Rows with their classes
[ 1.39  0.32 -2.19  0.50 -1.38 -0.42 -1.42 -1.37 -1.39  1.03 -1.12 -0.11
 -0.63  0.55 -1.94  3.14 -2.03  0.62  1.23 -2.69  0.62 -0.65 -2.32 -0.45
  2.20 -2.25  0.03  0.10 -1.63  1.21  0.83  0.06 -0.57 -2.60 -3.30  0.27
  0.54  0.51  2.36  0.08  0.96 -1.75 -0.99  0.95 -0.77  2.23  0.32  0.57
 -0.25 -0.45] : G
[-0.06 -0.62 -0.08 -0.29  0.89 -0.03  0.16 -0.20  1.90 -0.04  2.30  0.19
  0.56  1.11  0.13 -0.07  0.44  0.69 -0.23 -0.74 -0.27 -0.03  0.71  0.52
  0.44 -0.38  0.18  0.45 -0.89  0.69 -0.49 -0.18  0.41  0.09 -1.65 -0.10
  0.44  0.25 -2.63 -0.02  0.12 -0.67  0.03 -0.46  0.43 -1.45  0.52  0.26
  0.16  1.19] : G
[ 1.76  0.00 -1.70  0.89 -1.04  0.18 -0.95 -0.42  0.27  0.44 -0.79  0.79
  0.17  0.92 -1.11  3.32 -1.16  1.55  1.32 -1.42  0.94  0.44 -1.53  0.06
  1.72 -1.11  0.09 -0.51 -1.37  1.35  0.25 -0.35 -0.34 -1.63  1.48  0.06
  1.06  0.16 -2.13  0.01 -0.29 -0.69 -0.09  0.31 -0.68 -0.93  0.94  0.69
  0.12 -0.27] : G
[ 0.46  0.38 -1.64  0.10 -0.42 -0.44  0.32 -0.83 -0.18  1.03 -0.41  0.30
 -1.14  1.13 -1.77  2.47 -1.27  0.43  0.43 -2.59  0.76 -0.68 -1.49 -0.11
  1.79 -1.70  0.47  0.42 -1.28  0.22  0.51 -0.60 -0.16 -2.21 -6.86 -0.03
  0.31  0.63  1.87  0.09  1.25 -1.96 -0.39  0.59 -0.56  2.73 -0.07  0.25
 -0.18  0.33] : G
[ 1.17  0.87 -2.30 -0.21 -0.38  0.18 -0.22  0.99 -0.64  1.68 -1.58  0.26
 -2.33  0.81 -2.81  3.90 -1.23 -0.80  0.64  0.02  0.73  0.24 -2.43 -1.18
  1.52 -1.87  0.05  0.18 -1.83  2.54 -0.28 -1.40 -1.25 -3.86 -4.55  1.12
  1.19  0.80 -1.41 -0.80  1.03 -0.65 -2.28  1.26 -0.42  3.60 -1.22  0.60
  0.59  1.52] : G
[ 1.22 -1.89  0.06  0.15  0.49 -0.40 -0.51 -0.22  2.75  1.44  3.97 -0.57
  0.59  2.15 -2.13  2.63  0.00 -0.57  0.74 -1.53  0.24 -0.25 -0.09  0.68
  2.04 -1.62 -0.09  0.98 -2.97  2.13 -0.55 -1.86 -1.20 -2.02  0.48  0.31
  2.15  0.36 -2.49  0.03  1.21 -2.27 -1.48 -1.28 -0.02 -2.71  0.84  0.39
  0.73  0.71] : G
[ 0.21 -0.71  1.44 -0.83  0.70 -0.75 -0.97 -1.42  0.30  1.32  1.74 -0.52
 -0.21  0.40 -0.72 -1.88 -1.65 -2.65 -1.18  0.39 -1.30 -0.71  1.54 -0.29
 -0.06 -1.38 -0.21  1.40 -0.91  0.83 -1.17 -0.71  0.97 -1.70 -2.66  1.67
 -0.49  0.18 -1.53 -0.07  1.37  0.10 -2.16 -1.08  0.37  3.82 -0.61 -0.04
  0.42  1.25] : M
[ 0.48  1.15 -0.27 -0.08 -0.43 -0.12  0.14  1.84 -4.17 -0.29 -4.49 -0.84
 -2.43 -1.93 -1.45  1.26 -0.38 -3.94  0.34  3.22  0.60 -0.09 -2.17 -2.04
 -0.55 -0.34  0.10 -0.64  0.62  1.76  0.97  0.60 -0.84 -2.23  2.76  2.12
 -0.52 -0.09  4.17 -0.33  0.12  1.00 -3.84  0.82 -0.14  4.46 -0.76 -0.54
  0.35 -1.74] : U
[ 0.56  0.63  0.31  0.04 -1.00 -0.71 -1.54 -3.04 -4.13  0.07 -3.19 -1.45
 -1.55 -1.56 -0.35 -2.58 -3.16 -2.55 -1.05 -0.51 -0.62 -1.74 -0.71 -1.88
  0.32 -0.97  0.49 -0.35  0.34 -0.58  0.71  1.93  2.71 -2.07 -1.72  2.35
 -2.03 -0.20  5.21  0.00  1.12  0.73 -1.93 -0.12 -0.84  6.99  0.08  0.04
  0.00 -0.64] : U
[ 1.09 -0.59 -1.21 -0.18 -0.40 -0.48 -1.25 -1.80  1.32  0.47  0.66  0.49
  0.75  1.08 -0.44  1.27 -0.44  2.09  0.40 -0.86  0.40 -0.18 -1.33  0.50
  1.54 -1.49 -0.08  0.25 -1.23 -0.13 -0.47 -0.05 -0.12 -0.27 -1.94  0.34
  0.76  0.13 -0.80 -0.04 -0.03 -0.78  0.08 -0.21 -0.32 -1.29  0.96  0.36
  0.01  0.23] : G
[ 0.12  0.41 -2.75 -0.02 -0.27 -0.64 -0.05 -0.37  1.58  1.38 -0.41  1.24
 -0.80  1.44 -1.13  2.37  0.27  1.84  0.29 -1.70  0.79 -0.03 -2.65  0.10
  1.56 -0.94  0.18  0.36 -1.11  0.00 -0.17 -0.78 -0.69 -1.63 -5.98  0.27
  0.60  0.95 -1.27 -0.36  0.00 -1.09  0.56  0.60 -0.45  0.44 -0.03  0.54
 -0.21  1.34] : G
[ 1.01 -1.64 -0.15 -0.07 -0.29 -0.93 -0.84 -0.60  2.05  0.63  4.02  0.15
  0.97  1.29 -1.46  2.56  1.04 -0.12  0.89 -1.35  0.47 -0.62 -0.77  1.44
  1.77 -1.05  0.18  0.55 -1.93  0.82  0.63 -0.34 -1.46 -0.05  0.83  0.13
  2.52 -0.12  2.12  0.23  1.13 -2.95 -1.19 -0.94 -1.47 -4.04  1.81 -0.07
  0.29 -1.22] : G
[ 0.71  0.73 -3.23  0.45 -0.81  0.13 -0.15  0.52  0.93  1.41 -0.69  1.14
 -0.94  1.68 -2.14  4.89 -0.02  1.79  1.57 -2.07  1.53  0.25 -3.26  0.08
  2.13 -1.78 -0.05  0.39 -2.10  1.22  0.57 -1.50 -1.82 -2.32 -4.89 -0.37
  1.42  0.82 -0.50 -0.21  0.12 -1.30 -0.15  1.41 -0.91 -0.45  0.08  0.58
 -0.29  0.45] : G
[ 1.37 -0.06 -2.86 -0.04 -0.36  0.50 -0.63 -0.61  1.74  1.69  0.32  1.04
 -0.96  2.23 -2.21  3.97 -0.40  1.94  1.02 -2.17  1.05  0.19 -2.84  0.22
  2.67 -1.24 -0.08  0.43 -2.55  1.09 -0.38 -1.14 -1.10 -2.56 -4.08  0.50
  1.15  0.73 -2.99 -0.26  0.23 -1.40 -0.33  0.54 -0.46 -0.05  0.45  1.04
 -0.17  1.57] : G
[ 1.30 -0.09 -3.00  0.61 -1.50  0.16 -0.89 -0.72  0.24  0.55 -0.17  1.20
 -0.17  1.08 -1.84  4.77  0.28  2.41  1.71 -2.66  1.89 -0.02 -3.36  0.87
  2.45 -1.24  0.14  0.19 -1.45  0.47  0.94 -0.20 -1.51 -0.82 -0.85 -0.12
  1.65  0.28  1.85  0.06 -0.15 -2.00  0.06  0.69 -0.80 -2.75  1.28  0.59
 -0.28 -1.28] : G
[-0.36  1.23 -1.20 -0.01 -0.70 -0.06 -0.09 -1.22 -2.04  0.19 -2.43 -0.59
 -1.47 -0.53 -0.53 -0.03 -0.38 -0.11 -0.18 -1.13  0.54 -0.83 -1.71 -1.08
  0.36 -0.45  0.24  0.04  0.54 -0.91  0.78  0.75  0.59 -1.19 -6.34  0.28
 -0.94  0.57  4.39  0.13  0.68 -0.05  0.07  0.99 -0.54  4.47 -0.76  0.03
 -0.57 -0.37] : U
[ 1.51  0.50 -4.50  1.02 -1.07  1.12 -0.04 -0.48  2.02  0.95 -1.14  2.61
 -0.46  2.17 -1.36  5.96  0.68  4.35  2.11 -3.19  2.00  0.92 -4.25  0.29
  2.93 -1.24 -0.10 -0.04 -2.11  0.23  0.36 -0.59 -1.80 -1.55 -2.38 -1.01
  1.84  1.31 -2.68 -0.43 -0.93 -1.67  1.82  1.40 -0.96 -3.50  1.44  1.45
 -0.57  0.92] : G
[-0.58  0.25  0.73 -0.41  0.38 -0.72 -0.87 -2.28 -1.06  0.77 -0.14 -1.34
 -0.30 -0.75  0.26 -2.75 -2.20 -0.54 -1.21 -0.76 -0.77 -1.64  1.19 -0.07
  0.09 -0.90  0.28  0.28  0.21 -0.49 -0.24  0.39  2.06 -1.21 -6.35  0.52
 -1.43 -0.11  1.46  0.06  1.50  0.52 -0.59 -0.13  0.12  4.98 -0.95 -0.41
  0.47  0.64] : M
[ 0.39  0.11 -2.19 -0.24 -0.46 -0.58 -0.18 -0.97  1.15  1.32  0.78  0.38
 -0.18  1.60 -1.53  2.90 -0.24  1.74  0.65 -2.49  0.96  0.04 -1.76  0.59
  1.88 -2.09 -0.03  0.46 -1.87  0.46  0.28 -0.99 -0.96 -1.23 -6.81 -0.41
  1.23  0.43 -0.18 -0.16  0.81 -1.63  0.18  1.09 -0.50 -0.02 -0.18  0.48
 -0.03  0.70] : G
[-0.04  0.58 -1.39  1.25 -2.10  0.40  0.41 -0.71 -3.31 -0.65 -1.72 -0.44
 -2.27 -0.96 -1.32  0.96 -0.26 -2.13  0.41 -3.01  1.55 -1.72 -1.96 -0.64
  0.85  0.36  0.54 -0.16  0.12 -1.83  1.03  1.18  0.86 -1.20 -1.46 -0.21
 -0.52  0.07  6.99 -0.09  0.91 -1.69  0.49  0.85 -0.99  3.37  1.00  0.31
 -0.85 -1.57] : U
[ 1.43  0.18  0.87 -0.57 -0.51 -0.99 -1.74 -0.02 -3.52  0.37 -3.99 -2.17
 -0.83 -1.90 -0.64  0.18 -2.04 -3.08 -0.16  4.20 -0.51 -0.04 -1.33 -2.02
 -0.47 -0.87 -0.53 -1.02  0.23  2.87  0.06  1.07  0.21 -2.14  6.15  3.04
 -0.33 -0.58  1.02  0.05 -0.16  1.76 -5.18 -0.45 -0.33  3.90  0.00 -0.59
  0.73 -1.48] : U
[-0.14 -0.31  2.15 -0.30  0.30 -0.15  0.02 -0.05 -2.01  0.41  0.09 -1.22
 -1.35 -0.60 -0.44 -2.24 -0.60 -4.47 -1.56  1.71 -0.64 -1.26  1.05 -1.39
 -0.61  0.01  0.24  0.30 -0.02  0.26 -0.21 -0.08  1.03 -1.32  0.82  1.92
 -1.07 -0.28  1.97 -0.18  0.97  0.47 -2.45 -1.16  0.31  4.91 -0.37 -0.64
  0.50  0.16] : M
[-1.86 -0.41  1.07 -1.43  1.47 -0.02  1.51 -0.50  2.03  0.94  3.15 -0.15
 -0.77  0.88 -0.28 -2.70  0.99 -1.40 -1.79 -0.83 -1.00 -0.79  1.58 -0.02
 -0.17 -0.17  0.60  1.84 -0.46 -1.22 -0.64 -1.07  0.67 -0.54 -6.99  0.34
 -0.74  0.46  0.26 -0.14  1.65 -0.19  0.07 -0.45  0.49  2.75 -0.87 -0.44
  0.70  2.17] : M
[-0.35 -0.55  1.62 -0.62 -0.09 -0.59 -1.44 -2.67 -0.86 -0.06 -0.44 -0.95
 -0.04 -0.81  1.23 -3.96 -1.09 -1.24 -1.61  1.14 -1.33 -0.86  0.48 -0.70
 -0.36  0.24  0.08  0.00  0.90 -0.91 -0.28  1.21  2.09  0.02 -1.33  1.89
 -1.58 -0.29  1.70 -0.14  0.46  1.63 -0.92 -1.10 -0.04  3.40  0.48 -0.60
 -0.08 -0.37] : M
[-0.37 -1.12  1.71 -0.29  0.64  0.91  0.00 -1.23  1.02  0.48  1.71  0.15
 -0.14  0.60  0.24 -3.32 -0.04 -2.05 -1.76 -0.20 -1.06 -1.48  0.91 -0.34
  0.33  0.89  0.10  0.75 -0.65 -0.97 -0.89  0.15  2.11 -0.90 -0.31  1.73
 -1.39  0.13 -0.90 -0.02  0.43  0.16  0.02 -1.68 -0.02  2.09  0.98  0.10
  0.16  1.60] : M
[ 1.20  0.17 -2.43  0.44 -0.66  1.20  0.41  0.17 -0.95  1.13 -1.44  1.06
 -2.53  1.07 -2.28  2.48 -0.27 -1.27  0.44 -1.66  1.08 -0.89 -2.96 -1.21
  2.09  0.11  0.22 -0.05 -1.97  0.39  0.17 -0.56 -0.02 -3.46 -1.16  1.42
  0.12  1.39  0.63 -0.26  0.51 -1.21 -0.63  0.10 -0.58  2.55  0.68  0.89
 -0.08  1.19] : G
[ 0.61  0.43 -1.63  0.26 -1.03 -0.09 -0.53  0.18 -1.19  0.66 -1.31  0.20
 -2.05  0.14 -1.46  2.71 -0.47  0.36  0.66 -0.97  1.11 -0.16 -2.10 -0.50
  1.41 -0.86  0.02  0.38 -1.15  0.77  0.41 -0.27 -0.68 -1.75 -1.12  0.48
  0.20  0.52  2.04 -0.07  0.24 -0.65 -0.86  0.92 -1.03  1.45  0.44  0.24
 -0.15 -0.42] : G
[-1.65  1.99  0.58 -1.15  0.86 -0.34  0.88 -0.09 -4.60  1.64 -3.77 -1.97
 -3.76 -1.20 -0.72 -3.34 -3.00 -4.19 -2.26  2.14 -1.73 -0.73  0.73 -2.92
 -1.61 -1.25  0.02  0.51  0.74  0.34 -0.39 -0.35  2.32 -4.17 -6.99  2.08
 -3.73  0.29  1.83  0.02  2.68  2.43 -2.85  1.01  0.22  6.99 -3.91 -0.38
 -0.03  2.30] : U
[-1.60  2.95 -1.37 -1.64 -1.37 -1.54 -1.28 -1.39 -4.63 -0.23 -6.99 -1.41
 -1.95 -3.40  1.25 -1.03 -1.51  0.93 -0.44  3.15 -0.32  0.49 -3.46 -2.40
 -1.68 -0.91 -0.27 -1.13  2.88 -0.27  1.24  2.46  0.41 -1.11 -6.99  0.84
 -1.93  0.06  6.43  0.34 -0.17  4.29 -1.69  3.26 -0.84  6.99 -3.52 -1.04
 -0.57 -1.77] : U
[ 0.25  0.36 -0.70  0.20 -0.14 -0.08  0.16 -0.18 -0.18  0.73  0.15  0.04
 -0.13  0.55 -0.89  1.11 -0.77  0.58  0.37 -1.58  0.78 -0.01 -0.32 -0.01
  0.82 -0.72  0.19  0.39 -0.53  0.28 -0.21 -0.28  0.32 -0.93 -3.59 -0.63
  0.04  0.50 -0.42  0.03  0.67 -0.70  0.18  1.00 -0.08  1.31 -0.47  0.40
 -0.27  0.80] : G
[ 1.46 -1.96  2.47  0.09 -0.65 -1.23 -1.40 -1.67 -2.04  0.32  2.52 -1.80
  0.14 -0.64 -1.24 -0.83 -1.29 -5.18 -0.57  0.20 -0.51 -2.05  0.72 -0.52
  0.72 -1.15  0.34  0.07 -1.03  0.97  0.34  0.69  1.35 -1.18  6.50  2.52
  0.37 -0.99  4.85 -0.06  1.37 -1.92 -3.78 -2.02 -0.29  1.60  2.14 -0.22
  0.85 -2.28] : U
[ 1.41 -0.47 -1.76 -0.19 -1.03 -1.86 -2.15 -2.05  1.04  0.78  0.65 -0.23
  1.38  1.05 -1.19  3.63 -0.41  2.89  1.34 -1.49  0.72  0.00 -2.08  0.85
  1.91 -2.56 -0.02  0.16 -1.48  1.34  0.75 -0.03 -1.60 -0.26 -2.21 -0.25
  2.06 -0.22  1.25  0.13  0.50 -1.97 -0.96  0.57 -0.46 -2.20  0.61 -0.14
 -0.05 -1.68] : G
[ 0.20 -1.44  3.10  0.84  0.33 -2.13 -1.11 -3.39 -3.13  1.92  3.22 -3.80
  0.25  0.25 -1.56 -3.44 -5.92 -5.07 -1.40 -3.15 -1.99 -2.43  5.25 -0.54
  0.30 -3.02  0.89  1.23 -1.58  0.64 -0.27 -0.26  3.36 -3.45 -4.59  0.44
 -1.58 -0.78  2.53  0.26  4.37 -2.71 -3.35 -1.21  0.44  6.99 -0.87 -0.26
  0.54  0.99] : U
[-0.08 -0.40  2.06 -1.37  1.59  0.10 -0.72 -0.41  0.35  1.24 -0.10 -0.66
 -0.43 -0.07  0.55 -3.76 -1.79 -1.85 -1.46  3.38 -2.06  0.11  1.55 -1.16
 -0.55  0.01 -0.06  0.11 -0.56  1.20 -1.66 -0.38  1.18 -1.73 -0.62  2.58
 -1.40  0.15 -5.25 -0.17  0.25  2.59 -2.38 -1.35  0.53  3.94 -1.17 -0.16
  0.90  2.16] : M
[ 0.43  0.20  1.52 -1.33 -0.31 -2.53 -2.17 -0.44 -2.12 -0.13 -2.53 -1.86
  0.61 -2.22  0.21  0.06 -1.01 -0.74  0.25  4.62 -0.62  0.43 -0.56 -0.99
 -1.27 -1.24 -0.33 -0.90  0.89  2.19  0.68  0.99 -0.89  0.24  2.80  1.73
  0.46 -1.07  1.99  0.15  0.16  1.81 -4.23  0.06  0.97  1.55 -1.15 -1.14
  0.47 -2.62] : U
